Here is a tiny trained network, its code and every weight. The questions are about switching its units off for an input and a class, where a switched-off unit gives its printed mean instead of its output.

import numpy as np


def w(rows, s, z=0):
    codes = np.array(rows[::2]) - 128.0
    scale = np.full(codes.shape[1], s)
    scale[-1] = z or s
    return codes * scale


def norm(h):
    return h / np.sqrt((h * h).mean(-1, keepdims=True) + 1e-5)


def f(y):
    return y / 2 * (1 + np.tanh(0.7978845608 * (y + 0.044715 * y**3)))


def log_softmax(a):
    a = a - a.max(-1, keepdims=True)
    return a - np.log(np.exp(a).sum(-1, keepdims=True))


def net(x, mask):
    res = np.array(x, float).reshape(1, 5) / 4 @ E
    u = 0
    for l in range(2):
        y = f(norm(res) @ A[l][:, :-1].T + A[l][:, -1])
        res = res + np.where(mask[u : u + 3], y, B[l][:, -1]) @ B[l][:, :-1]
        u += 3
    return log_softmax(norm(res)[-1] @ U[:, :-1].T + U[:, -1])


A, B = {}, {}
E = w([
[68,190,186,25,141,5,41,186,134,77,84],'x0',
[102,91,148,115,110,127,120,113,132,147,155],'x1',
[64,3,79,53,159,69,198,153,65,42,74],'x2',
[127,129,119,111,128,142,136,128,153,122,137],'x3',
[224,180,171,112,11,253,156,243,59,148,163],'x4',
],0.0063)
A[0] = w([
[130,185,158,78,71,92,105,254,80,151,160,3],'L0N0',
[100,182,167,133,148,95,79,77,138,142,137,63],'L0N1',
[125,81,56,232,188,134,128,67,169,162,136,129],'L0N2',
],0.0066,0.0036)
B[0] = w([
[148,67,78,237,144,179,116,143,163,122,172,213],'L0N0',
[127,231,98,57,49,254,113,90,132,63,32,167],'L0N1',
[163,97,145,167,109,184,75,231,138,123,166,253],'L0N2',
],0.0096,0.0054)
A[1] = w([
[163,123,114,133,77,165,255,111,38,166,148,114],'L1N0',
[179,152,121,178,124,143,205,108,139,183,191,101],'L1N1',
[135,28,140,120,148,157,178,197,90,98,125,3],'L1N2',
],0.0082,0.0032)
B[1] = w([
[90,184,144,98,163,156,141,35,153,153,84,223],'L1N0',
[103,106,192,92,173,5,100,113,131,132,146,211],'L1N1',
[124,146,81,137,62,137,176,141,111,87,75,255],'L1N2',
],0.013,0.0069)
U = w([
[203,124,164,206,113,176,46,202,160,186,251,148],'0',
[97,198,112,95,104,175,150,51,154,130,33,219],'1',
[117,35,44,180,81,147,193,208,73,86,113,143],'2',
[78,84,106,34,173,25,148,143,76,109,107,8],'3',
[131,144,244,130,182,75,159,65,122,227,176,88],'4',
],0.014,0.0019)

Each question gives the input, the list of numbers given to net, and the class t.
The units are the neurons (one row each of A and B). Each row of codes is followed by its name. A weight is (code - 128) times the scale printed after its matrix; where a second scale follows, it is the last column's (A, B and U).
mask holds one flag per neuron, layer by layer. A switched-off neuron (its flag False) gives its mean, the last column of its row in B, instead of its output. The means were averaged over made-up inputs and are rounded, as every weight is.
A unit's drop is (log p(t) with every unit on - log p(t) with that unit switched off) / (log p(t) with every unit on - log p(t) with every unit switched off).
The circuit of an input: a set's keep is (log p(t) with only the set's units on - log p(t) with every unit switched off) / (log p(t) with every unit on - log p(t) with every unit switched off). Starting from all 6 units, units are removed one at a time, each time the one whose removal leaves the highest keep (on an exact tie, the one counted first), for as long as the keep stays at least 0.8.
circuit, biggest first: the units of the circuit, biggest drop first
k most important neurons: the k neurons with the biggest drops, biggest first
top k neurons in layer l: the k neurons of layer l with the biggest drops, biggest first
drop when u is switched off: that unit's drop, to one decimal
input [0,4,-5,3,-6], class 0: circuit, biggest first : [L0N2]
input [7,8,1,0,7], class 2: circuit, biggest first : [L0N0, L0N2, L1N1]
input [7,-6,7,0,1], class 2: circuit, biggest first : [L1N1, L1N0]
input [7,5,0,7,-1], class 1: 4 most important neurons : [L0N1, L1N1, L0N2, L0N0]
input [-4,-5,0,-2,7], class 4: 2 most important neurons : [L1N1, L0N1]
input [8,-1,0,-2,1], class 0: 4 most important neurons : [L0N0, L1N2, L1N0, L1N1]
input [-3,5,-1,0,1], class 4: 2 most important neurons : [L1N1, L0N0]
input [5,8,-2,2,-5], class 1: 2 most important neurons : [L0N1, L1N1]
input [-1,7,-7,-5,4], class 4: circuit, biggest first : [L0N2, L1N1]
input [0,6,4,5,-2], class 2: 2 most important neurons : [L1N1, L1N0]
input [1,-1,0,6,1], class 0: 2 most important neurons : [L0N0, L1N2]
input [8,7,2,3,6], class 2: circuit, biggest first : [L0N0, L0N2]
input [3,6,-3,0,1], class 0: top 2 neurons in layer 1 : [L1N0, L1N2]
input [-4,7,3,4,4], class 1: circuit, biggest first : [L1N0]
input [-1,-2,6,-3,8], class 1: 2 most important neurons : [L1N0, L0N2]
input [-8,-7,1,0,1], class 1: top 2 neurons in layer 1 : [L1N0, L1N2]
input [-8,8,0,-4,2], class 4: top 2 neurons in layer 1 : [L1N1, L1N0]
input [-1,-1,-3,8,0], class 0: 2 most important neurons : [L1N0, L0N2]
input [-2,-4,-1,-7,8], class 4: 2 most important neurons : [L1N1, L0N2]
input [-6,-5,-8,1,1], class 4: top 2 neurons in layer 0 : [L0N0, L0N1]
input [5,4,-2,-8,-4], class 1: most important neuron : [L0N1]
input [-1,4,7,-4,-4], class 2: 3 most important neurons : [L1N1, L1N0, L1N2]
input [-3,1,1,-4,6], class 1: top 2 neurons in layer 1 : [L1N0, L1N2]
input [-5,4,0,-1,6], class 4: 2 most important neurons : [L1N1, L0N1]
input [-4,-6,7,3,3], class 1: drop when L1N0 is switched off : 0.4
input [-6,0,-2,4,-6], class 0: drop when L1N1 is switched off : 0.0
input [-5,1,-2,1,-3], class 0: drop when L0N2 is switched off : 1.7
input [-2,-6,-7,-5,1], class 4: drop when L1N1 is switched off : 0.7
input [-3,0,0,-1,2], class 4: top neuron in layer 0 : [L0N1]
